Known rows:
Z457: [ -6   5  -8  -6 -11   1   2   1   4   8   1 -22   8 -22   7   5  -5   4
  -1   3   6 -11  -1   6   1  -2]
Z187: [ -3  -3 -19   5   0  -5  -8 -13  -9  -3  -5  16  -8  -1  -1  -3  -1   3
 -14   2   1   8   9  -2  11   9]
Z439: [  8  15   7   3  10   9  -3 -22 -15  -1 -10  10  -3  18 -10  -9  -4   6
   9  -3   4   4   2  -3   9  -4]
Z240: [  2   5  -2   0  -2  -2   0   8   4  -5   5  -9 -12 -14   4   3  -5  -2
  -9   1   8 -11  -4   5  -8   1]
Z217: [  3   7   0  -1   2   0   0   8   8  -7   6  -7 -10 -15   2   4  -2  -4
 -11  -3   9  -7  -7   7  -8  -5]
Z741: [  3  -2  -6   0  -3  -2   1   6   4  -5   6 -11 -10 -12   3   1  -4  -2
  -2   2   8 -10  -4   4  -8   1]
Z793: [  0  -1   0  -2 -23  -5   5   8   7  14  -1 -25   9  16   7   6  -1   2
  18   3  -6 -21   5   2 -10  -9]
Z617: [ -3  -7  -5  -7  -3   1   4   4  10   9   1 -24   6 -12   4   4  -3   1
  -2   5   0  -8   0   3  -3  -1]
Z567: [ -4  -8   1  -1 -32  -3   2   8   4  20   1 -27  22  11  11   4  -3   7
  19  -5  -8 -18  -6   9 -12 -10]
Z9: [ -1  -2  -4   4  -2   0  -7  -7  -5   1  -3  19  15  10  -5  -3   3   1
  -4 -14   0  14  -7   9   4 -16]
Z233: [ -5  15   5  -6  -3   0   4   8  10   6  -1 -17   2 -17   6  10   0  -1
 -10   1   2 -10  -1   5  -3  -4]
Z364: [  2  -1 -17  -6 -16  -4   6   1   9   3   3 -20  13   1   1   6   4  -7
  17   1  12 -14   7   5   2 -21]
Z96: [ -1  -2 -13   5   1  -3  -7 -12  -8  -3  -5  16  -5   2  -2  -3   0   2
 -10   0   0   8   6  -2   9   5]
Z670: [ -4  -1   5  -7 -16  -3   9   4   2   3  11 -17   4 -14   6   2   5   0
  10   2   2  -7  -2  -7  -1  11]
Z466: [ -3 -18   0  -4  18   3  -2 -10   6  13 -13  -1  11  19  -8   0   4   3
  -6   3 -17  15   5  -8   6  -1]
Z368: [  1  13   9   4  11   0  -6  -5  -3  -3  -8  20  -7  11  -6   1   4   0
 -13  -6  -5   9   1   0   3  -3]
Z679: [  0  13   8   5  10   1  -6  -5  -4  -2  -8  20  -7   7  -4   0   1   1
 -14  -4  -5  10   1  -1   4   1]
Z459: [  5 -25  -7  -3  10   2   1   7  10  -4   7 -17  -4  -7  -1  -2  -5  -3
  -3   4   2  -3  -7   2 -11   1]

Facts:
{Z102 Z988} π Z280
{Z105 Z424 Z455 Z793 Z813 Z983} π Z567
{Z105 Z167 Z168 Z195 Z2 Z236 Z244 Z250 Z288 Z29 Z313 Z342 Z346 Z386 Z419 Z45 Z459 Z466 Z485 Z52 Z535 Z555 Z586 Z617 Z678 Z714 Z75 Z77 Z844 Z935 Z986} π Z595
{Z111 Z212 Z273} π Z770
{Z111 Z453 Z998} π Z466
{Z126 Z428 Z683} π Z9
{Z126} π Z759
{Z138} π Z439
{Z143 Z222} π Z683
{Z15 Z801} π Z135
{Z150 Z535} π Z986
{Z166 Z167 Z280 Z334 Z346 Z45 Z453 Z464 Z497 Z522 Z747 Z813 Z862 Z868 Z886 Z895 Z935} π Z168
{Z166 Z273 Z621} π Z75
{Z170 Z352 Z963} π Z167
{Z170 Z233 Z280 Z679 Z886} π Z80
{Z170 Z868} π Z138
{Z187 Z339 Z386 Z45 Z836 Z95 Z96 Z992} π Z799
{Z19 Z364 Z417 Z424} π Z339
{Z19} π Z734
{Z195 Z29 Z386 Z741} π Z591
{Z195 Z422} π Z837
{Z2 Z238 Z339 Z364 Z485 Z594 Z836 Z856 Z9 Z935 Z986} π Z798
{Z206 Z419 Z439 Z45 Z533 Z749 Z819 Z830} π Z250
{Z206 Z998} π Z346
{Z212} π Z47
{Z212} π Z35
{Z213 Z334} π Z497
{Z217 Z3 Z368 Z428 Z560 Z683 Z80} π Z485
{Z218 Z497 Z837} π Z801
{Z218} π Z468
{Z222 Z869} π Z895
{Z23} π Z422
{Z238 Z280 Z465 Z555 Z586 Z683 Z801} π Z935
{Z240} π Z233
{Z245} π Z747
{Z245} π Z143
{Z271 Z483} π Z555
{Z273} π Z76
{Z273 Z52} π Z586
{Z277} π Z456
{Z286} π Z170
{Z29} π Z901
{Z3 Z988} π Z275
{Z324} π Z105
{Z324 Z69 Z897} π Z965
{Z334 Z346 Z457 Z617 Z749 Z979} π Z992
{Z334 Z529 Z721 Z908} π Z959
{Z346 Z483 Z747} π Z45
{Z35 Z386 Z567 Z77 Z837 Z9 Z91 Z986 Z992} π Z872
{Z35} π Z455
{Z352} π Z593
{Z352 Z742} π Z868
{Z352 Z453} π Z392
{Z352} π Z479
{Z364 Z456 Z959} π Z830
{Z368 Z901} π Z813
{Z368 Z637} π Z748
{Z378} π Z352
{Z384 Z489} π Z424
{Z384} π Z206
{Z390} π Z69
{Z391} π Z240
{Z416 Z617} π Z809
{Z419 Z637 Z7 Z989} π Z560
{Z424} π Z364
{Z428} π Z431
{Z428} π Z906
{Z431 Z638 Z992} π Z526
{Z445 Z989} π Z465
{Z446} π Z818
{Z446} π Z856
{Z449 Z927} π Z22
{Z462 Z75} π Z195
{Z52 Z529 Z747} π Z187
{Z521} π Z531
{Z529} π Z111
{Z531 Z709} π Z57
{Z531} π Z287
{Z577} π Z784
{Z617} π Z449
{Z617} π Z244
{Z637} π Z368
{Z678 Z784} π Z793
{Z714} π Z222
{Z714} π Z621
{Z741 Z836} π Z342
{Z80 Z906} π Z77
{Z856} π Z457
{Z868} π Z271
{Z886} π Z522
{Z895} π Z15
{Z897} π Z126
{Z897} π Z709
{Z901} π Z236
{Z988} π Z535
{Z998} π Z749
{Z102 Z105 Z135 Z15 Z150 Z166 Z167 Z187 Z19 Z206 Z212 Z213 Z217 Z218 Z22 Z222 Z23 Z236 Z238 Z240 Z245 Z250 Z271 Z275 Z280 Z286 Z287 Z288 Z29 Z313 Z324 Z334 Z339 Z346 Z352 Z353 Z368 Z378 Z386 Z390 Z391 Z392 Z416 Z417 Z428 Z431 Z439 Z445 Z446 Z449 Z453 Z455 Z456 Z459 Z47 Z479 Z485 Z489 Z497 Z521 Z526 Z529 Z531 Z555 Z57 Z577 Z591 Z594 Z621 Z637 Z638 Z678 Z679 Z709 Z714 Z721 Z734 Z741 Z742 Z747 Z748 Z749 Z75 Z759 Z76 Z77 Z770 Z798 Z799 Z80 Z801 Z809 Z813 Z818 Z819 Z830 Z836 Z837 Z856 Z862 Z872 Z886 Z897 Z9 Z906 Z908 Z927 Z95 Z959 Z96 Z963 Z965 Z988 Z989 Z992 Z998} μ 699
{Z111 Z126 Z138 Z143 Z168 Z170 Z195 Z2 Z233 Z244 Z273 Z277 Z3 Z342 Z35 Z364 Z384 Z419 Z422 Z424 Z45 Z457 Z462 Z464 Z465 Z466 Z468 Z483 Z52 Z522 Z533 Z535 Z560 Z567 Z586 Z593 Z595 Z617 Z670 Z683 Z69 Z7 Z740 Z784 Z793 Z844 Z868 Z869 Z895 Z901 Z91 Z935 Z971 Z979 Z983 Z986} μ 702
{Z102 Z105 Z135 Z143 Z150 Z166 Z170 Z187 Z2 Z206 Z212 Z218 Z22 Z222 Z236 Z244 Z250 Z273 Z275 Z277 Z286 Z287 Z334 Z339 Z346 Z353 Z368 Z386 Z390 Z391 Z424 Z428 Z439 Z446 Z449 Z453 Z455 Z456 Z462 Z464 Z466 Z479 Z485 Z489 Z521 Z529 Z531 Z555 Z577 Z586 Z591 Z593 Z594 Z595 Z679 Z69 Z709 Z714 Z748 Z759 Z76 Z770 Z784 Z799 Z801 Z819 Z830 Z868 Z897 Z9 Z901 Z906 Z927 Z95 Z959 Z96 Z965 Z979 Z983 Z988 Z998} τ 579
{Z111 Z126 Z138 Z15 Z167 Z168 Z19 Z195 Z213 Z217 Z23 Z233 Z238 Z240 Z245 Z271 Z280 Z288 Z29 Z3 Z313 Z324 Z342 Z35 Z352 Z364 Z378 Z384 Z392 Z416 Z417 Z419 Z422 Z431 Z445 Z45 Z457 Z459 Z465 Z468 Z47 Z483 Z497 Z52 Z522 Z526 Z533 Z535 Z560 Z567 Z57 Z617 Z621 Z637 Z638 Z670 Z678 Z683 Z7 Z721 Z734 Z740 Z741 Z742 Z747 Z749 Z75 Z77 Z793 Z798 Z80 Z809 Z813 Z818 Z836 Z837 Z844 Z856 Z862 Z869 Z872 Z886 Z895 Z908 Z91 Z935 Z963 Z971 Z986 Z989 Z992} τ 736

Rows:
No name comes twice in this set of rows, the named rows included.
[ -3 -13 -11  -7  -1   6   6   5   2   5   1 -22  15 -17   5   0  -8   0
  14  11   6  -6   4   3   4  -3] -> Z45
[  5  -5 -10  -1  -3  -1   2  11   7 -10   9  -4   4 -11   1   3   0  -9
   6  -4  15  -5  -5   9  -5 -17] -> Z238
[ -3 -12  -4  -7   0   0   4   5  13  10   1 -26   5  -8   3   5  -1   1
  -5   5  -4  -7  -1   1  -6   0] -> Z195
[ -1 -17  -5  -8   2   1   4   6  14   9   2 -27   9  -6   2   4  -1  -1
   1   4  -2  -5  -2   2  -6  -5] -> Z535
[  3  -1  -6   4   3  -1  -5  -8  -5  -5  -4  20   6  14  -7  -2   6  -4
   0  -7   2  11   2   2   7 -14] -> Z594
[ -1  -2  -1   1 -11   0  -2   9   2   2   8 -11   3 -15   7   0  -8   4
  -3  -6   5  -8 -14  12 -10  -2] -> Z837
[  0  -3   1  -1 -12  -3   4   5  -3  -8  17  -7 -11 -22   5  -4   0   1
   3   0   7  -5  -9  -5  -6  19] -> Z526
[ -4  12   5  -1   1   0  -1 -11  -2  10 -13   7   8  16  -4   3   5   3
  -2  -1 -10   5   9  -5  10  -5] -> Z277
[  4 -15  -6  -2   5   0   1   8   7  -4   7 -14  -8  -7   1  -1  -5  -2
  -3   3   5  -5  -5   2 -10   2] -> Z29
[ -3  10   5   0  -2  -2  -2  -9  -1  13 -14   5   7  24  -3   4   6   3
   0  -1 -13   2  11  -5   7  -3] -> Z784
[ -2  11   1  -5  -6   2   5   3   6   7   0 -21   5 -10   4   6  -2   0
   4   3   5 -13   2   3  -1  -5] -> Z138
[ -7  11   9   1   4   4   0   0  -5   8 -13  14  15  10   1   4   2   1
   4   5 -11   8  12  -2  12  -5] -> Z868

Now the same nodes, written a new way:
Known rows:
Z439: [ -8   1   7   4  26  18   5   3   0 -12   5   9  14   7  10  12  -7   9
  12 -16 -13  -6  -5  -8  -1   4   3  11 -13  18  11]
Z286: [-18  -3  10   4  21  19  -6   4   1  -8   0   9  14  11   2   8  -4  13
  16 -17 -10  -9   3  -9  -2   4  10  17  -4  16  11]
Z986: [  9   2  -7  -8 -14 -24  -4  -4   7  14  -1  -8 -12  -1 -11  -9   0 -13
  -7  11   8  15   7  10  -7  -7  -8 -21  13 -20   1]
Z577: [-11  -6   9   6   9  10  -1  -3  -4 -29   8   3  10   0  -2  -2  -6  11
  12 -26  -2  -5  -8 -11   1  13  15  14   1  17  11]
Z479: [-23  -2   7   4  16  17   7   9   0 -14   2   5  14   6  10  12  -8  12
  21 -16 -10  -5   1 -15  -1  -7   4  12 -11  21   2]
Z872: [ 10 -10  -8   5 -24 -11   9  16  -2   1   2 -16 -15  -3 -10  -4  14 -13
  -9   9   4  35   0   6  -5  -5  -9  -6 -12  19 -28]
Z856: [ 24  -6  -4   5  -7 -10  -6   3  -6  18 -12  -5 -12   3  -3   1  13  -6
 -20  18   6   9   0  14  -4   7  -3   3   1  -3 -14]
Z353: [-13  -1   7  11   8  17   1   0  -8 -21   4   9  10  -2   4   4  -6   7
  15 -13  -9 -12  -8 -11   0   8   6  15  -3  15   2]
Z9: [-10  -5   5  11   0  23  -3  -1  -3 -22  14   9   9  -3  -8   2  -1   1
  17 -13 -18  -9  -8  -1   3  12   1  15  -6  12   0]
Z868: [-24   8   1  -3  17   5  -1  -2  10  -8  10   9  13   4   5   8 -20   3
  30  -8 -10 -14   5 -16  -5 -14   3  -4   5  -5  22]
Z466: [-17   4  -2  -5  11   5  14  -5   6 -17  17   8   4  -2   1   3 -25  -2
  29 -10 -17 -12  -4 -15  -5 -10   2 -15  -3   4  13]
Z836: [ 25  -3   0  -4   1  -8  -2  -1  -3  20 -12  -6  -7   3   0  -7  15  -1
 -29  11  11   4   0  15   2   9   0   1   0  -9  -7]
Z591: [-12  -7   6   0   2  20  18   7   0 -26  17   5   5  -2  -7   0 -10   0
  14 -15 -18   2 -15  -9   1   2   6   1 -14  26  -7]
Z586: [-17   4   1  -8   6   9   9  -7  10 -21  21  13   6  -6  -5  -2 -20  -5
  23  -9 -15 -17  -4 -13   2  -4   6 -14   1  -3  15]
Z19: [ 25  -4  -3   5   0 -14  -7  -4 -11  16  -9  -8  -4  -2   1  -1  15  -3
 -24  12  16   9   2  10  -2   8  -8   4   0  -1  -4]
Z445: [ 14   0  -1  -4  -8  -1  -7   1   1  20 -10  -8  -7   1   0  -2  20   0
 -23  11  10   5   6  14   7   2 -10   5   1 -12  -9]
Z567: [  3   0 -12  -1 -19 -30  -1  -2   0   2   6 -15 -11  -7  -9 -10  -1 -15
   3   0  12  36   7   1  -9 -14 -14 -21   3  -1  -6]
Z275: [-12  -6   6   8   1  24   1   9   4 -17  14   8  10   0  -9   6  -1   1
  22 -16 -22  -3  -3  -2   0   3  -3  12 -13  16   1]

Rows:
No name comes twice in this set of rows, the named rows included.
[  2   6 -10  -7  -7 -18  -4   2  10  23  -7  -7  -8   1  -1   1   3  -7
  -1  17   9   6  15  -1  -4 -20 -10 -16   8 -22  -2] -> Z522
[ 14  -3  -5   9 -11  -8  -3   9  -7  17  -8  -8  -9   0  -3   1  12  -6
 -14  18   7  17   0  10  -6   1  -9   4  -4   4 -22] -> Z818
[  2  -2   3   3  24  16  11  -5  -5 -19   4  13  13  -1   9   6  -5   9
   2 -11  -6 -26 -10 -16   5  11  17  12  -3   9  15] -> Z529
[ 10  11  -2 -14  -2 -25  -6  -4   5  23 -15   0 -15  10  -6  -9  -9  -3
 -14  20  10   2   0  13 -11  -1  10 -19  21 -24   0] -> Z617
[-10  -2   8  -1  16  25  10   3   4 -14  12   9   7   1   3   7  -6   5
   9 -17 -15 -12  -7  -5   5   4   4   9 -13  12   7] -> Z555
[  4  -3  -1   6  -8 -11 -13  11   0  19 -20 -11  -4   7  -4   1  20   2
 -10   7  11  18  11   9  -6  -5  -7   7   1  -1 -15] -> Z240
[-17   5   3 -10   6   4   9  -4   8 -18  12  15   0   2  -9  -2 -29  -3
  28 -10 -19 -13  -9  -6 -11  -1  11 -15   5  -1  13] -> Z244
[ 13  -4  -2   5 -12  -8  -7   7  -3  18 -16  -5 -10   5  -5  -1  14  -3
 -16  16   6  15   3  15  -6   5  -1   3   2   0 -19] -> Z431
[ 10  -4   1  -3  -8  -5  -1   7   7  23 -15 -10  -6   7  -3   0  23  -1
 -20   7   8   9  13   9   4  -5  -6   3   0  -6 -10] -> Z280
[  4  -7   4  12  21   9  -4  -7  -7 -25  15   9  13  -3   0   3  -3   3
  10 -22  -6  -8  -9 -11   1  14   6  14  -7  18  15] -> Z489
[ -5  -7  12   6  11  20 -14  -4   1 -15   4  15  11   3 -12   1   0   6
  12 -16 -14 -22  -7   2   2  20  13  17   6   0  12] -> Z428
[ 14   6 -11   1  -9 -25  -5   0  -2  21  -7  -1 -14   3  -4  -1  -5 -14
  -2  26   4   7   5   7 -16   0  -6 -18  12 -18  -7] -> Z457
[ -2   2 -10   1 -13 -25 -18   0   7  21  -9 -10  -8   6  -9  -1   7  -7
   5  13   7  18  18   6 -13 -14 -12 -10  13 -20  -3] -> Z233
[ 11  -2   2  -3   1  -8  -8   6   6  22 -21 -10  -2   8   3   2  23   6
 -24   5  15   3  14   7   6  -6   2   5   5 -13  -5] -> Z886

The same nodes again, as new rows of numbers:
Known rows:
Z533: [ 13  -9  -9  -3  19  -8   1   0  -7  -4   6  13   3   7   2 -18 -20 -12
   8   4   9  -7  -2   8   3  16   3  -1  26 -13]
Z35: [ 19  -8  -9  -9  16   1  12  -5   0   5   6   6   9   4  -2 -10 -11  -8
   1 -14   9  -1   4   9   9  30   4  -2  20 -10]
Z9: [ -5  12  12   2 -20   3   7  -6   9   6 -11 -12  -5  -1  -5  18  19  14
  -3   3  -4   5  -3  -5   5 -16  -1  -2 -22  10]
Z339: [-10   9  13   1 -21  -4   8  -1   4   3 -10  -7  -6  -1  -9  14  18  15
  -3  13  -9   0  -3  -9   8 -18   0  -2 -22   6]
Z417: [-13  -3 -17  -4  10  -4   2   7 -24   3   5  14  14   7  -3  -2   5  -3
   6 -11  -6  -4   5  -6 -10  14   2  -3   8  -3]
Z352: [-12 -13 -11  -1   4   2 -14   7 -15 -11  14   4  12  -3   7  -7   1 -18
   8 -12   2  10  -1   0 -15  13  -2   1  12  -5]
Z784: [ 25   5  24  -6  -7   1  12 -11  22   4  -6 -16 -10  -3  -5   4   3   4
   0   9   8   7  -8  14  18  -8   1  -1 -12   3]
Z621: [ -8  -5 -21   5   1   2 -10   0  -8   3   3   9   7   3   8  -4  -9  -8
  -1 -13  -4  -9   9 -11  -4  17  -3   1  10  -4]
Z431: [-12  -8 -15  -4   4   0   4  11 -12   1  14  14  14  -1  -3  -2   6  -5
  -1 -10  -2   1   8 -10  -4  19   7   4   3  -4]
Z287: [  2  11   6  -8 -14   5   0   1  -3   2  12 -11 -14  -7   6  25   1  20
  -3  12  -3   9   9   3   0 -30  -2  11 -29   8]
Z531: [  2  10  10  -8  -8   7  -3   2  -4   5   9 -13  -9  -2   8  22   1  17
   4  12  -2  12   8   5  -8 -30  -1  10 -24  14]
Z637: [-11   1 -21   5  11   4  -6   5 -17   0   2  12  11   5   2  -6   2  -9
   7 -16  -1   6   0  -1 -20  11   2   3  16   2]
Z280: [-12  -3 -17   3   7   1  -7   4 -12  -6   3  11   6   0   3  -6   1 -10
   0 -18  -3  -2   1  -3 -12  15  -1  -4  13  -5]
Z195: [ 15  -6 -11  -2  20  -2   4  -4   1   2   0   9   3   5   3 -16 -22  -8
  -3  -8   7 -13   3   9   3  23   1  -3  23 -10]
Z47: [ -4  -8 -19  -4  -5   2  -2   4  -9   2  15   6   9  -1   6   4  -2  -6
  -4 -16  -1  -2  15  -9   3  22   0   6   1  -7]
Z983: [ 23   3  26  -6   1   2  13 -11  21   7  -9 -17  -9   0  -7   3   6   2
   3   9  10   8  -7  14  14 -11   0  -2 -10   5]
Z29: [ -8  -7 -18   6   9   3 -11   0 -11   6   1   7  13   6   6  -9  -4 -17
   7 -14  -3  -4   5  -7 -11  13  -1   2  19   0]
Z742: [-12 -11 -13   1   9   1 -11   7 -17  -8  10   8  10  -1   7  -6  -2 -15
   7 -12  -2   3   3  -2 -13  13  -4  -1  12  -7]

Rows:
No name comes twice in this set of rows, the named rows included.
[  3   3  15  -1 -15   6   1  -9  10   9  -5 -17  -3  -1  -2  14  17   2
   6   3  -1  16  -2  -3   3 -17  -3   4 -21  11] -> Z577
[ -2  -4 -21  -5   6   4  -4  -2 -19   7   8   4  11   6  10   4  -5 -10
  13 -16  -2   4   7   0 -10  13  -1   6  10   0] -> Z324
[ -8   9  15   8  -8   6  -6  -3   8   2 -14 -12  -5   0  -3   6  16   0
   4   9  -4  11  -5  -1  -8 -24  -1   0 -11  18] -> Z988
[ -1   7  12   7 -20   4   0  -7  14   4  -9 -13  -6  -2  -6  11  16   5
  -2   6  -3   9  -6  -5   8 -16  -1   2 -17  11] -> Z906
[ 27  12  17 -10  -2   2   8  -8  10   3   2 -14 -15  -1   0  10 -10  14
   0  16  10   6  -2  19   8 -22  -1   2 -13   2] -> Z69
[  4  12  10  -6  -5   9   0  -5  -3  11   1 -17  -6   3   6  18   7   9
  10   8  -4  14   3   7 -11 -31  -1   6 -20  17] -> Z897
[ 17   4  24   2   2  -1   3  -5  20  -5  -8 -11 -13  -3  -5  -6   3   1
   1  17  10   9 -17  17   7 -16   0  -4  -1   3] -> Z170
[ -3   7  16   0 -11   5  -2   2   6   1   4 -10  -6  -6  -1  13  11  12
  -4  12  -3  11   2  -2   0 -22   2   6 -22  12] -> Z353
[  8   2 -11  -3  18  -4  10   1  -4  -6  -2  12   1   5  -3 -14 -15   0
  -2 -11   6  -8  -5  15  -2  20   4  -6  27 -10] -> Z683
[ -7   8  18   0  -3   4   6   2   5   8  -7  -8  -3   0  -7   8  19   8
   2  14  -4   9  -2  -2  -6 -23   2  -1 -18  17] -> Z446
[ 20  -7 -13 -11  -1  -4  15  -4   4  -1   9   5   3   0  -3  -3 -13   0
  -5 -17   8  -6   3  10  20  32   4  -1  12 -19] -> Z567
[ -7   2  19   3 -24   0 -10   2   9 -11   4 -15 -11 -13   0  11  13   5
  -5   8   0  13  -7  -2   4 -21  -4   3 -22   0] -> Z479
[ -1  11   8  -2 -19   3   5  -3   5   3   0 -12  -9  -4  -2  24  13  18
  -3   3  -5   8   4  -1   4 -21  -1   3 -25   8] -> Z759
[ -3   7  13   8  -9   5  -6   8  15   4   5  -7  -3  -8  -1   5  10   9
 -12  18  -1   9   7 -10   3 -16   6  12 -21  19] -> Z449

